Below is a small trained network, with its code and all its weights. Each question gives an input and a target symbol and asks what happens when units are switched off, that is, made to give their printed mean instead of their output.

import numpy as np


def w(rows, s, z=0):
    codes = np.array(rows[::2]) - 128.0
    scale = np.full(codes.shape[1], s)
    scale[-1] = z or s
    return codes * scale


def norm(h):
    return h / np.sqrt((h * h).mean(-1, keepdims=True) + 1e-5)


def softmax(a):
    e = np.exp(a - a.max(-1, keepdims=True))
    return e / e.sum(-1, keepdims=True)


def log_softmax(a):
    a = a - a.max(-1, keepdims=True)
    return a - np.log(np.exp(a).sum(-1, keepdims=True))


def net(x, mask):
    ids = ['γδεζηθλξπστφψω'.index(c) for c in x.split()]
    T = len(ids)
    res = E[ids] + P[:T]
    u = 0
    for l in range(3):
        r = norm(res)
        for j in range(2):
            rows = slice(2 * j, 2 * j + 2)
            q, k, v = (r @ M[l][rows].T for M in (Q, K, V))
            z = softmax(np.where(np.tri(T) > 0, q @ k.T / 2**0.5, -1e9)) @ v
            o = O[l][rows]
            res = res + np.where(mask[u + j], z, o[:, -1]) @ o[:, :-1]
        u += 2
    return log_softmax(norm(res)[-1] @ U[:, :-1].T + U[:, -1])


Q, K, V, O = {}, {}, {}, {}
E = w([
[194,252,139,134],'γ',
[77,231,88,148],'δ',
[91,247,74,160],'ε',
[198,155,82,147],'ζ',
[173,179,50,131],'η',
[61,100,53,103],'θ',
[20,104,131,22],'λ',
[170,109,99,204],'ξ',
[108,103,153,117],'π',
[187,90,133,8],'σ',
[131,176,86,102],'τ',
[154,128,70,169],'φ',
[202,65,238,138],'ψ',
[105,32,135,119],'ω',
],0.016)
P = w([
[134,157,142,127],'0',
[163,72,185,109],'1',
[156,115,76,84],'2',
[110,85,210,165],'3',
[164,1,77,168],'4',
[38,130,131,144],'5',
],0.0078)
Q[0] = w([
[145,128,120,173],'0.h0',
[92,128,111,105],'0.h0',
[186,52,133,164],'0.h1',
[246,189,172,54],'0.h1',
],0.014)
K[0] = w([
[91,32,79,46],'0.h0',
[181,233,145,240],'0.h0',
[1,224,53,121],'0.h1',
[45,38,72,109],'0.h1',
],0.0088)
V[0] = w([
[144,161,154,253],'0.h0',
[46,109,2,41],'0.h0',
[54,168,140,102],'0.h1',
[64,149,33,197],'0.h1',
],0.0089)
O[0] = w([
[31,85,163,184,169],'0.h0',
[137,64,86,18,178],'0.h0',
[165,220,113,126,24],'0.h1',
[174,69,1,118,252],'0.h1',
],0.0076,0.0014)
Q[1] = w([
[254,66,128,85],'1.h0',
[179,149,208,60],'1.h0',
[171,58,106,231],'1.h1',
[168,221,128,130],'1.h1',
],0.01)
K[1] = w([
[40,254,7,112],'1.h0',
[114,120,67,230],'1.h0',
[63,186,162,70],'1.h1',
[136,37,74,56],'1.h1',
],0.0095)
V[1] = w([
[183,114,156,159],'1.h0',
[208,36,202,140],'1.h0',
[94,70,160,45],'1.h1',
[153,253,186,126],'1.h1',
],0.019)
O[1] = w([
[85,133,168,124,122],'1.h0',
[87,40,252,76,33],'1.h0',
[237,84,108,30,3],'1.h1',
[95,175,120,39,72],'1.h1',
],0.013,0.0027)
Q[2] = w([
[158,149,249,132],'2.h0',
[66,91,156,180],'2.h0',
[88,166,108,168],'2.h1',
[180,138,176,160],'2.h1',
],0.019)
K[2] = w([
[93,115,5,133],'2.h0',
[247,121,62,131],'2.h0',
[174,89,115,61],'2.h1',
[49,150,1,140],'2.h1',
],0.016)
V[2] = w([
[210,61,112,66],'2.h0',
[109,87,254,62],'2.h0',
[124,195,66,44],'2.h1',
[72,242,157,33],'2.h1',
],0.018)
O[2] = w([
[177,48,181,35,70],'2.h0',
[233,217,141,151,1],'2.h0',
[39,133,60,56,86],'2.h1',
[68,247,166,105,57],'2.h1',
],0.013,0.0057)
U = w([
[52,220,143,102,208],'γ',
[94,151,68,158,105],'δ',
[73,160,78,138,194],'ε',
[119,143,157,221,95],'ζ',
[77,67,81,173,60],'η',
[148,66,81,68,106],'θ',
[157,122,87,26,39],'λ',
[143,107,167,252,209],'ξ',
[133,170,110,124,2],'π',
[160,177,168,47,212],'σ',
[66,109,66,59,162],'τ',
[154,72,140,199,137],'φ',
[116,209,218,165,203],'ψ',
[197,93,158,114,96],'ω',
],0.011,0.0029)

Each question gives the input, a string of symbols that net reads in full, and the target symbol t.
The units are the heads (2 rows each of Q, K, V and O). Each row of codes is followed by its name. A weight is (code - 128) times the scale printed after its matrix; where a second scale follows, it is the last column's (O and U).
mask holds one flag per head, layer by layer. A switched-off head (its flag False) gives its mean, the last column of its rows in O, instead of its output. The means were averaged over made-up inputs and are rounded, as every weight is.
A unit's drop is (log p(t) with every unit on - log p(t) with that unit switched off) / (log p(t) with every unit on - log p(t) with every unit switched off).
The circuit of an input: a set's keep is (log p(t) with only the set's units on - log p(t) with every unit switched off) / (log p(t) with every unit on - log p(t) with every unit switched off). Starting from all 6 units, units are removed one at a time, each time the one whose removal leaves the highest keep (on an exact tie, the one counted first), for as long as the keep stays at least 0.8.
units of the circuit, in order: the units of the circuit, biggest drop first
unit that matters most: the unit with the biggest drop
which heads matter: for each layer, one digit per head in row order, 1 if its drop is at least 0.15 and else 0, layers parted by /
input π λ τ ψ ψ ζ, target γ: unit that matters most -> 2.h1
input γ γ λ ζ σ, target γ: units of the circuit, in order -> (2.h1; 0.h1)
input π ψ γ λ, target γ: units of the circuit, in order -> (1.h1; 0.h0)
input ψ θ ε, target ψ: units of the circuit, in order -> (1.h0; 2.h0)
input π θ ξ ψ ζ ψ, target γ: which heads matter -> 00 / 01 / 01
input ξ ξ θ, target ξ: units of the circuit, in order -> (0.h0; 2.h1)
input θ ψ η, target θ: which heads matter -> 10 / 00 / 10
input ξ ε τ, target ξ: which heads matter -> 01 / 00 / 01
input ξ η ξ δ, target ξ: units of the circuit, in order -> (0.h1; 2.h1; 0.h0; 1.h1)
input σ ζ ζ ξ, target σ: units of the circuit, in order -> (1.h1; 2.h0; 0.h1)
input π φ δ, target γ: units of the circuit, in order -> (0.h1; 2.h1)
input τ ω σ ζ π ξ, target θ: which heads matter -> 10 / 01 / 00
input ξ τ λ, target ξ: units of the circuit, in order -> (2.h1; 0.h0)
input ξ τ ξ σ, target ξ: units of the circuit, in order -> (1.h1)
input ψ ψ ζ ψ ω, target ψ: units of the circuit, in order -> (0.h0; 2.h0; 1.h0)
input π ε ζ, target γ: units of the circuit, in order -> (1.h1; 0.h1)
input γ ω ζ σ, target γ: which heads matter -> 01 / 01 / 01
input π η θ ζ λ ξ, target γ: which heads matter -> 01 / 01 / 01
input σ θ θ, target σ: which heads matter -> 01 / 00 / 10
input γ γ ω, target γ: which heads matter -> 00 / 01 / 00
input σ σ π δ θ, target σ: unit that matters most -> 2.h0
